Here is a tiny trained network, its code and every weight. The questions are about switching its units off for an input and a target symbol, where a switched-off unit gives its printed mean instead of its output.

import numpy as np


def w(rows, s, z=0):
    codes = np.array(rows[::2]) - 128.0
    scale = np.full(codes.shape[1], s)
    scale[-1] = z or s
    return codes * scale


def norm(h):
    return h / np.sqrt((h * h).mean(-1, keepdims=True) + 1e-5)


def f(y):
    return np.maximum(y, 0)


def softmax(a):
    e = np.exp(a - a.max(-1, keepdims=True))
    return e / e.sum(-1, keepdims=True)


def log_softmax(a):
    a = a - a.max(-1, keepdims=True)
    return a - np.log(np.exp(a).sum(-1, keepdims=True))


def net(x, mask):
    ids = ['αβγδεηθστψω'.index(c) for c in x.split()]
    T = len(ids)
    res = E[ids] + P[:T]
    r = norm(res)
    for j in range(2):
        rows = slice(2 * j, 2 * j + 2)
        q, k, v = (r @ M[0][rows].T for M in (Q, K, V))
        z = softmax(np.where(np.tri(T) > 0, q @ k.T / 2**0.5, -1e9)) @ v
        o = O[0][rows]
        res = res + np.where(mask[j], z, o[:, -1]) @ o[:, :-1]
    y = f(norm(res) @ A[0][:, :-1].T + A[0][:, -1])
    res = res + np.where(mask[2:26], y, B[0][:, -1]) @ B[0][:, :-1]
    return log_softmax(norm(res)[-1] @ U[:, :-1].T + U[:, -1])


Q, K, V, O, A, B = {}, {}, {}, {}, {}, {}
E = w([
[39,204,165],'α',
[87,131,201],'β',
[174,108,138],'γ',
[136,50,159],'δ',
[34,157,141],'ε',
[44,48,148],'η',
[187,148,135],'θ',
[86,216,168],'σ',
[9,111,181],'τ',
[213,144,198],'ψ',
[211,94,153],'ω',
],0.012)
P = w([
[151,161,84],'0',
[146,163,89],'1',
[131,154,232],'2',
[111,131,214],'3',
[157,163,78],'4',
[141,140,251],'5',
],0.012)
Q[0] = w([
[111,109,176],'head 1',
[118,127,203],'head 1',
[157,105,106],'head 2',
[252,126,204],'head 2',
],0.013)
K[0] = w([
[19,254,177],'head 1',
[134,192,120],'head 1',
[151,222,246],'head 2',
[185,137,15],'head 2',
],0.0092)
V[0] = w([
[165,31,211],'head 1',
[162,2,180],'head 1',
[158,117,134],'head 2',
[199,108,69],'head 2',
],0.0067)
O[0] = w([
[152,87,170,47],'head 1',
[60,110,102,2],'head 1',
[190,100,1,120],'head 2',
[211,62,104,110],'head 2',
],0.0094,0.003)
A[0] = w([
[159,129,145,100],'neuron 1',
[151,142,229,232],'neuron 2',
[147,115,112,193],'neuron 3',
[150,169,254,164],'neuron 4',
[100,109,110,17],'neuron 5',
[146,110,224,202],'neuron 6',
[154,130,140,79],'neuron 7',
[163,149,176,222],'neuron 8',
[166,68,102,169],'neuron 9',
[109,119,102,38],'neuron 10',
[121,86,146,84],'neuron 11',
[104,116,95,7],'neuron 12',
[132,58,86,46],'neuron 13',
[96,108,105,2],'neuron 14',
[116,113,159,151],'neuron 15',
[104,147,141,89],'neuron 16',
[161,83,147,134],'neuron 17',
[122,80,86,63],'neuron 18',
[138,161,98,63],'neuron 19',
[58,98,130,109],'neuron 20',
[210,112,189,73],'neuron 21',
[92,161,115,179],'neuron 22',
[126,141,82,133],'neuron 23',
[143,103,77,119],'neuron 24',
],0.016,0.0035)
B[0] = w([
[144,51,137,146],'neuron 1',
[254,67,175,232],'neuron 2',
[72,114,115,144],'neuron 3',
[217,89,164,252],'neuron 4',
[155,15,165,131],'neuron 5',
[217,66,123,212],'neuron 6',
[189,105,134,140],'neuron 7',
[164,31,196,194],'neuron 8',
[44,175,180,159],'neuron 9',
[128,43,252,129],'neuron 10',
[116,154,4,139],'neuron 11',
[136,101,184,130],'neuron 12',
[100,159,135,140],'neuron 13',
[187,32,142,131],'neuron 14',
[138,52,106,157],'neuron 15',
[147,166,70,152],'neuron 16',
[100,127,93,157],'neuron 17',
[46,158,132,136],'neuron 18',
[65,167,117,135],'neuron 19',
[225,133,183,160],'neuron 20',
[114,65,151,185],'neuron 21',
[86,73,90,165],'neuron 22',
[25,158,100,135],'neuron 23',
[102,211,82,141],'neuron 24',
],0.0053,0.014)
U = w([
[156,200,129,155],'α',
[201,134,131,14],'β',
[129,116,44,181],'γ',
[55,102,100,254],'δ',
[104,180,113,212],'ε',
[53,9,154,48],'η',
[221,176,48,150],'θ',
[223,229,135,56],'σ',
[105,129,232,135],'τ',
[189,117,119,89],'ψ',
[151,48,61,129],'ω',
],0.014,0.0067)

Each question gives the input, a string of symbols that net reads in full, and the target symbol t.
The units are the heads (2 rows each of Q, K, V and O) and the neurons (one row each of A and B). Each row of codes is followed by its name. A weight is (code - 128) times the scale printed after its matrix; where a second scale follows, it is the last column's (O, A, B and U).
mask holds one flag per unit, heads first, then neurons. A switched-off unit (its flag False) gives its mean, the last column of its rows in O or B, instead of its output. The means were averaged over made-up inputs and are rounded, as every weight is.
A unit's drop is (log p(t) with every unit on - log p(t) with that unit switched off) / (log p(t) with every unit on - log p(t) with every unit switched off).
The circuit of an input: a set's keep is (log p(t) with only the set's units on - log p(t) with every unit switched off) / (log p(t) with every unit on - log p(t) with every unit switched off). Starting from the 12 units with the biggest drops (on a tie, the unit counted first), units are removed one at a time, each time the one whose removal leaves the highest keep (on an exact tie, the one counted first), for as long as the keep stays at least 0.8.
circuit, biggest first: the units of the circuit, biggest drop first
most important unit: the unit with the biggest drop
top k neurons: the k neurons with the biggest drops, biggest first
which heads matter: for each layer, one digit per head in row order, 1 if its drop is at least 0.15 and else 0, layers parted by /
drop of u: that unit's drop, to one decimal
input τ τ ω α η, target η: circuit, biggest first	(neuron 2; neuron 4; neuron 6)
input δ τ δ δ τ, target δ: circuit, biggest first	(neuron 2; neuron 4; neuron 8)
input η τ δ ω γ, target δ: which heads matter	10
input δ α τ δ γ, target δ: which heads matter	10
input δ δ ε ε ε, target δ: most important unit	head 1
input δ θ δ ψ σ, target δ: top 2 neurons	(neuron 2; neuron 4)
input α β α ψ δ, target δ: top 2 neurons	(neuron 2; neuron 4)
input δ δ γ β δ, target δ: which heads matter	00
input β σ β α τ, target τ: which heads matter	01
input δ σ η γ θ, target δ: top 2 neurons	(neuron 2; neuron 4)
input σ τ ω θ τ, target τ: which heads matter	01
input α γ α θ γ, target γ: top 3 neurons	(neuron 2; neuron 4; neuron 6)
input τ ω ε τ γ, target γ: drop of neuron 2	0.6
input ω θ τ ψ η, target η: drop of neuron 6	0.2
input τ τ α γ ε, target ε: drop of neuron 21	0.1
input δ ω θ θ α, target δ: top neuron	(neuron 2)
